Below is a small trained network, with its code and all its weights. Each question gives an input and a class and asks what happens when units are switched off, that is, made to give their printed mean instead of their output.

import numpy as np


def w(rows, s, z=0):
    codes = np.array(rows[::2]) - 128.0
    scale = np.full(codes.shape[1], s)
    scale[-1] = z or s
    return codes * scale


def f(y):
    return y / 2 * (1 + np.tanh(0.7978845608 * (y + 0.044715 * y**3)))


def log_softmax(a):
    a = a - a.max(-1, keepdims=True)
    return a - np.log(np.exp(a).sum(-1, keepdims=True))


def net(x, mask):
    res = np.array(x, float).reshape(1, 7) / 4 @ E
    y = f(res @ A[0][:, :-1].T + A[0][:, -1])
    res = res + np.where(mask, y, B[0][:, -1]) @ B[0][:, :-1]
    return log_softmax(res[-1] @ U[:, :-1].T + U[:, -1])


A, B = {}, {}
E = w([
[129,135,159,109,116,115,150,112,149,136],'x0',
[56,77,157,75,26,38,21,96,103,74],'x1',
[111,149,146,82,87,138,159,118,159,153],'x2',
[95,65,7,149,158,138,104,148,169,138],'x3',
[79,125,190,157,85,150,179,254,203,23],'x4',
[113,21,215,22,208,200,109,181,86,169],'x5',
[187,97,189,210,60,130,37,175,214,223],'x6',
],0.005)
A[0] = w([
[182,130,185,196,103,111,52,155,183,219,128],'neuron 1',
[120,195,67,189,53,63,137,74,148,97,81],'neuron 2',
[86,142,166,148,73,167,156,217,130,76,100],'neuron 3',
[155,221,253,126,92,157,137,97,71,137,196],'neuron 4',
[65,103,161,111,56,95,55,100,67,92,125],'neuron 5',
[171,108,151,208,98,150,61,173,177,198,140],'neuron 6',
[114,99,155,147,115,158,159,197,180,34,105],'neuron 7',
[195,165,144,165,194,186,211,146,137,179,104],'neuron 8',
[105,134,94,131,172,107,164,119,77,73,249],'neuron 9',
[69,87,142,78,86,53,59,99,132,89,94],'neuron 10',
[99,145,90,124,145,171,184,122,147,164,229],'neuron 11',
[102,111,138,144,107,141,167,223,158,48,112],'neuron 12',
[183,203,229,144,115,88,158,99,97,97,187],'neuron 13',
[149,102,87,136,155,145,103,82,122,147,253],'neuron 14',
[172,177,114,166,177,194,199,161,122,168,122],'neuron 15',
[82,39,179,53,172,172,101,140,116,169,70],'neuron 16',
[86,134,178,162,122,146,151,208,160,63,107],'neuron 17',
[179,127,115,102,138,120,92,36,83,204,95],'neuron 18',
[183,146,160,143,95,115,54,189,178,211,38],'neuron 19',
[148,124,111,112,150,111,115,53,89,222,95],'neuron 20',
[106,165,49,201,118,101,101,134,160,107,198],'neuron 21',
[143,194,85,187,72,66,152,90,166,89,107],'neuron 22',
[96,52,185,88,178,147,115,189,94,149,107],'neuron 23',
],0.0059,0.0036)
B[0] = w([
[42,140,152,61,156,97,126,63,97,107,254],'neuron 1',
[151,164,196,151,185,149,174,221,89,214,224],'neuron 2',
[190,98,96,121,104,82,148,110,135,122,185],'neuron 3',
[113,72,120,157,61,202,108,97,118,99,234],'neuron 4',
[137,175,177,186,166,172,63,142,198,56,214],'neuron 5',
[57,126,148,60,155,96,145,36,90,108,252],'neuron 6',
[204,133,43,102,70,65,169,102,90,104,192],'neuron 7',
[146,207,158,166,130,170,72,133,206,32,245],'neuron 8',
[45,91,123,69,147,151,132,94,138,137,231],'neuron 9',
[162,229,186,199,187,143,52,201,221,46,202],'neuron 10',
[104,122,131,148,131,170,102,93,132,103,223],'neuron 11',
[190,105,44,107,83,63,140,91,95,125,193],'neuron 12',
[86,37,141,155,87,179,136,100,98,177,216],'neuron 13',
[127,77,107,134,64,143,116,83,130,108,227],'neuron 14',
[122,172,164,135,158,134,46,136,195,54,236],'neuron 15',
[174,166,170,156,200,152,191,207,110,204,198],'neuron 16',
[197,96,92,63,103,62,142,111,128,125,190],'neuron 17',
[254,122,51,131,55,35,147,109,140,111,200],'neuron 18',
[93,200,164,77,192,69,155,73,93,138,188],'neuron 19',
[220,151,97,157,65,60,138,112,141,106,190],'neuron 20',
[107,75,165,138,128,187,160,161,89,163,235],'neuron 21',
[144,147,196,132,166,164,173,188,90,215,221],'neuron 22',
[157,136,175,153,128,144,144,171,94,223,198],'neuron 23',
],0.0062,0.0041)
U = w([
[149,219,146,178,163,152,58,164,226,39,59],'0',
[240,119,60,113,70,58,151,111,95,127,54],'1',
[132,151,159,149,169,160,177,224,60,243,34],'2',
[70,68,119,152,98,172,112,104,113,124,253],'3',
[2,162,121,53,165,105,147,66,68,99,66],'4',
[98,108,112,131,111,150,117,129,123,131,235],'5',
],0.01,0.0047)

Each question gives the input, the list of numbers given to net, and the class t.
The units are the neurons (one row each of A and B). Each row of codes is followed by its name. A weight is (code - 128) times the scale printed after its matrix; where a second scale follows, it is the last column's (A, B and U).
mask holds one flag per neuron, in row order. A switched-off neuron (its flag False) gives its mean, the last column of its row in B, instead of its output. The means were averaged over made-up inputs and are rounded, as every weight is.
A unit's drop is (log p(t) with every unit on - log p(t) with that unit switched off) / (log p(t) with every unit on - log p(t) with every unit switched off).
The circuit of an input: a set's keep is (log p(t) with only the set's units on - log p(t) with every unit switched off) / (log p(t) with every unit on - log p(t) with every unit switched off). Starting from the 12 units with the biggest drops (on a tie, the unit counted first), units are removed one at a time, each time the one whose removal leaves the highest keep (on an exact tie, the one counted first), for as long as the keep stays at least 0.8.
circuit, biggest first: the units of the circuit, biggest drop first
unit that matters most: the unit with the biggest drop
k most important neurons: the k neurons with the biggest drops, biggest first
drop when u is switched off: that unit's drop, to one decimal
input [-2,-7,3,-1,-8,4,-8], class 1: most important neuron => neuron 18
input [-4,1,-3,-5,-5,-6,-4], class 2: circuit, biggest first => neuron 2; neuron 22
input [4,7,-5,-5,-6,-8,-3], class 2: circuit, biggest first => neuron 2; neuron 22
input [-1,3,-7,5,-5,-2,8], class 4: circuit, biggest first => neuron 1; neuron 6
input [-5,7,-7,2,0,-2,-1], class 0: 2 most important neurons => neuron 10; neuron 5
input [8,-1,-2,-4,-1,-8,0], class 2: 2 most important neurons => neuron 2; neuron 22
input [-6,-8,2,6,-2,-5,-7], class 0: 2 most important neurons => neuron 15; neuron 8
input [-2,4,8,-8,7,4,-7], class 3: 2 most important neurons => neuron 4; neuron 13
input [3,0,4,-7,5,-5,-3], class 3: 3 most important neurons => neuron 13; neuron 4; neuron 18
input [1,0,-4,-8,4,1,-3], class 3: circuit, biggest first => neuron 13; neuron 4
input [6,1,-8,-8,-4,7,-7], class 3: 3 most important neurons => neuron 4; neuron 2; neuron 22
input [1,-6,2,-1,4,-8,-1], class 2: circuit, biggest first => neuron 22; neuron 2
input [0,4,-5,4,-6,0,-4], class 1: 2 most important neurons => neuron 18; neuron 20
input [-7,-7,4,-6,-7,2,1], class 0: unit that matters most => neuron 8
input [-4,7,5,1,3,5,8], class 4: circuit, biggest first => neuron 1; neuron 19
input [0,5,7,-8,4,-7,3], class 3: 4 most important neurons => neuron 4; neuron 13; neuron 16; neuron 23
input [-3,-3,5,-1,1,7,-6], class 2: 2 most important neurons => neuron 16; neuron 23
input [8,8,-2,-6,0,-8,-1], class 0: 2 most important neurons => neuron 10; neuron 5
input [4,5,8,-7,-6,2,-3], class 3: circuit, biggest first => neuron 4; neuron 13
input [-7,3,-6,-8,2,-2,-1], class 3: unit that matters most => neuron 13
input [3,8,-8,8,2,7,3], class 0: 2 most important neurons => neuron 10; neuron 5
input [4,-5,-3,-4,-2,3,2], class 0: 2 most important neurons => neuron 8; neuron 15
input [0,-5,6,4,6,4,7], class 4: circuit, biggest first => neuron 6; neuron 1; neuron 19
input [6,-5,4,-6,4,-5,0], class 3: 2 most important neurons => neuron 13; neuron 4
input [-4,-2,-4,-5,7,4,3], class 1: drop when neuron 7 is switched off => 0.1
input [8,-4,-6,1,-8,1,2], class 1: drop when neuron 16 is switched off => 0.0
input [6,-6,5,-2,6,-7,4], class 2: unit that matters most => neuron 22
input [5,-3,-7,-5,5,1,-4], class 1: drop when neuron 7 is switched off => 0.3
input [-4,-7,3,5,8,5,1], class 1: drop when neuron 7 is switched off => 0.4
